Here is a tiny trained network, its code and every weight. The questions are about switching its units off for an input and a class, where a switched-off unit gives its printed mean instead of its output.

import numpy as np


def w(rows, s, z=0):
    codes = np.array(rows[::2]) - 128.0
    scale = np.full(codes.shape[1], s)
    scale[-1] = z or s
    return codes * scale


def norm(h):
    return h / np.sqrt((h * h).mean(-1, keepdims=True) + 1e-5)


def f(y):
    return y / 2 * (1 + np.tanh(0.7978845608 * (y + 0.044715 * y**3)))


def log_softmax(a):
    a = a - a.max(-1, keepdims=True)
    return a - np.log(np.exp(a).sum(-1, keepdims=True))


def net(x, mask):
    res = np.array(x, float).reshape(1, 8) / 4 @ E
    u = 0
    for l in range(4):
        y = f(norm(res) @ A[l][:, :-1].T + A[l][:, -1])
        res = res + np.where(mask[u : u + 5], y, B[l][:, -1]) @ B[l][:, :-1]
        u += 5
    return log_softmax(norm(res)[-1] @ U[:, :-1].T + U[:, -1])


A, B = {}, {}
E = w([
[127,71,135,190,178,254,161,204,107,225,119,120],'x0',
[185,151,10,205,209,149,92,46,114,109,82,129],'x1',
[122,128,126,134,126,128,124,131,129,129,130,129],'x2',
[131,128,132,131,130,133,125,123,128,124,139,128],'x3',
[125,127,123,128,127,135,127,133,132,122,127,131],'x4',
[128,130,129,123,128,129,132,130,130,127,122,131],'x5',
[98,151,142,142,88,155,50,128,70,134,65,34],'x6',
[125,134,124,123,128,130,133,124,126,130,134,122],'x7',
],0.0016)
A[0] = w([
[126,145,111,146,139,103,154,139,157,112,154,244,255],'0.n0',
[99,226,26,198,113,57,71,48,140,53,121,150,88],'0.n1',
[226,161,51,177,195,77,126,103,144,58,167,227,5],'0.n2',
[67,108,188,148,44,204,178,247,150,224,167,139,63],'0.n3',
[85,146,252,11,55,13,126,103,133,57,165,102,49],'0.n4',
],0.0022,0.00091)
B[0] = w([
[190,70,98,101,174,161,163,134,211,172,184,111,186],'0.n0',
[180,91,217,41,177,125,143,78,102,76,108,68,216],'0.n1',
[52,105,71,87,99,159,153,106,158,171,121,56,193],'0.n2',
[166,78,237,40,186,123,131,62,78,57,110,69,208],'0.n3',
[104,172,34,250,127,202,138,166,138,202,145,169,253],'0.n4',
],0.0019,0.0027)
A[1] = w([
[112,137,108,143,106,72,212,165,215,155,207,252,4],'1.n0',
[101,158,34,175,143,163,83,90,105,144,81,74,83],'1.n1',
[120,158,146,151,152,134,119,103,66,122,103,83,83],'1.n2',
[95,174,209,51,27,28,139,146,140,65,178,159,172],'1.n3',
[72,209,130,213,21,110,47,203,81,132,130,139,47],'1.n4',
],0.0029,0.0017)
B[1] = w([
[146,153,163,182,68,142,3,205,46,45,99,96,251],'1.n0',
[99,167,157,147,105,124,146,174,136,132,181,204,200],'1.n1',
[104,139,136,131,55,126,104,178,146,109,139,138,147],'1.n2',
[138,135,29,187,183,215,137,112,140,186,94,138,250],'1.n3',
[70,120,99,84,150,140,223,26,224,230,126,84,189],'1.n4',
],0.0025,0.0021)
A[2] = w([
[87,128,173,198,133,189,96,186,34,204,70,100,114],'2.n0',
[117,190,156,101,47,29,4,84,64,34,44,82,1],'2.n1',
[213,60,157,111,201,147,188,152,116,99,134,202,133],'2.n2',
[98,70,231,55,96,120,121,200,112,115,141,87,37],'2.n3',
[150,164,73,150,155,37,92,71,163,86,138,183,145],'2.n4',
],0.0026,0.0016)
B[2] = w([
[156,146,77,119,68,98,82,88,168,42,147,141,251],'2.n0',
[56,136,183,231,253,72,118,138,65,148,112,121,199],'2.n1',
[31,195,133,152,139,73,165,105,161,171,163,151,218],'2.n2',
[205,127,160,71,146,90,119,127,57,156,88,128,149],'2.n3',
[110,76,195,91,62,112,127,153,123,131,140,78,192],'2.n4',
],0.0026,0.0019)
A[3] = w([
[185,131,179,40,75,128,76,119,50,84,29,82,23],'3.n0',
[182,39,109,4,124,38,183,67,172,56,148,110,1],'3.n1',
[100,154,59,203,209,130,180,141,167,161,158,188,26],'3.n2',
[157,100,207,70,186,52,223,175,121,157,156,205,10],'3.n3',
[143,186,69,186,57,169,21,182,113,67,102,163,49],'3.n4',
],0.0033,0.0019)
B[3] = w([
[163,22,148,87,61,168,57,236,98,184,64,72,159],'3.n0',
[38,62,204,225,130,128,191,136,212,114,214,231,187],'3.n1',
[148,66,120,41,117,54,146,189,69,64,41,122,202],'3.n2',
[193,254,114,123,154,149,120,30,85,186,196,159,173],'3.n3',
[202,186,120,168,99,163,84,181,202,89,237,200,250],'3.n4',
],0.0033,0.0024)
U = w([
[247,247,36,250,19,231,4,243,232,8,250,246,215],'0',
[251,249,245,12,248,155,246,12,8,252,247,245,147],'1',
[5,5,239,245,200,54,249,18,252,21,251,249,83],'2',
[222,6,4,8,245,16,249,251,15,8,5,234,105],'3',
[4,242,9,94,14,235,241,7,245,252,7,8,83],'4',
[240,7,249,6,6,246,10,251,17,232,9,9,2],'5',
[18,143,243,251,238,5,3,25,8,9,4,5,133],'6',
],0.0043,0.0018)

Each question gives the input, the list of numbers given to net, and the class t.
The units are the neurons (one row each of A and B). Each row of codes is followed by its name. A weight is (code - 128) times the scale printed after its matrix; where a second scale follows, it is the last column's (A, B and U).
mask holds one flag per neuron, layer by layer. A switched-off neuron (its flag False) gives its mean, the last column of its row in B, instead of its output. The means were averaged over made-up inputs and are rounded, as every weight is.
A unit's drop is (log p(t) with every unit on - log p(t) with that unit switched off) / (log p(t) with every unit on - log p(t) with every unit switched off).
The circuit of an input: a set's keep is (log p(t) with only the set's units on - log p(t) with every unit switched off) / (log p(t) with every unit on - log p(t) with every unit switched off). Starting from the 12 units with the biggest drops (on a tie, the unit counted first), units are removed one at a time, each time the one whose removal leaves the highest keep (on an exact tie, the one counted first), for as long as the keep stays at least 0.8.
units of the circuit, in order: the units of the circuit, biggest drop first
unit that matters most: the unit with the biggest drop
k most important neurons: the k neurons with the biggest drops, biggest first
k most important neurons of layer l: the k neurons of layer l with the biggest drops, biggest first
drop when u is switched off: that unit's drop, to one decimal
input [-2,-6,1,-7,-5,-6,0,3], class 0: units of the circuit, in order => 0.n4
input [5,-6,7,-8,7,-1,-5,0], class 1: 2 most important neurons => 3.n3, 0.n3
input [-8,-1,-5,1,-7,-3,-8,5], class 0: 4 most important neurons => 1.n0, 0.n4, 0.n3, 1.n4
input [-2,8,-1,-5,-1,0,-1,-8], class 2: 2 most important neurons => 1.n0, 3.n1
input [-1,-7,-3,-7,2,2,-1,-3], class 0: 2 most important neurons => 1.n3, 0.n4
input [-1,-8,8,7,-1,-3,1,4], class 4: 2 most important neurons => 1.n4, 1.n3
input [2,-3,3,6,-2,4,1,6], class 5: 4 most important neurons => 0.n3, 3.n0, 0.n0, 1.n4
input [-1,2,-4,6,4,-4,-5,-7], class 2: 2 most important neurons => 0.n4, 3.n1
input [1,6,3,-6,-5,6,-2,5], class 3: 3 most important neurons => 0.n3, 3.n2, 1.n1
input [-4,0,2,-4,-8,8,1,7], class 4: 2 most important neurons => 1.n0, 2.n1
input [5,2,-2,-6,3,-5,-2,0], class 3: 2 most important neurons => 1.n0, 3.n2
input [-7,0,0,-7,6,1,1,6], class 4: 2 most important neurons of layer 1 => 1.n0, 1.n3
input [1,-3,-1,-6,6,-1,-2,6], class 1: 2 most important neurons => 0.n3, 3.n3
input [5,1,4,-4,-2,8,4,-3], class 0: 2 most important neurons => 2.n0, 0.n1
input [-3,0,-8,-2,1,-3,-7,-2], class 0: most important neuron => 1.n0
input [0,1,5,4,2,3,-4,8], class 2: 3 most important neurons of layer 0 => 0.n4, 0.n0, 0.n2
input [0,-6,-1,-2,8,-6,7,-2], class 4: 3 most important neurons of layer 0 => 0.n1, 0.n4, 0.n0
input [-5,0,-2,2,-1,-6,3,-1], class 4: 2 most important neurons of layer 0 => 0.n3, 0.n4
input [1,1,-7,1,-5,1,-8,-5], class 3: 2 most important neurons of layer 3 => 3.n2, 3.n4
input [7,4,4,-6,6,-2,-2,2], class 3: unit that matters most => 1.n0
input [0,-6,2,5,-6,1,4,1], class 4: 2 most important neurons of layer 0 => 0.n1, 0.n4
input [-5,-8,-2,-1,8,8,8,-4], class 4: drop when 1.n4 is switched off => 1.6
input [-5,-8,-7,3,-1,4,1,6], class 4: drop when 3.n1 is switched off => 0.1
input [-5,-4,7,7,-2,-1,-4,3], class 0: drop when 1.n0 is switched off => 2.8
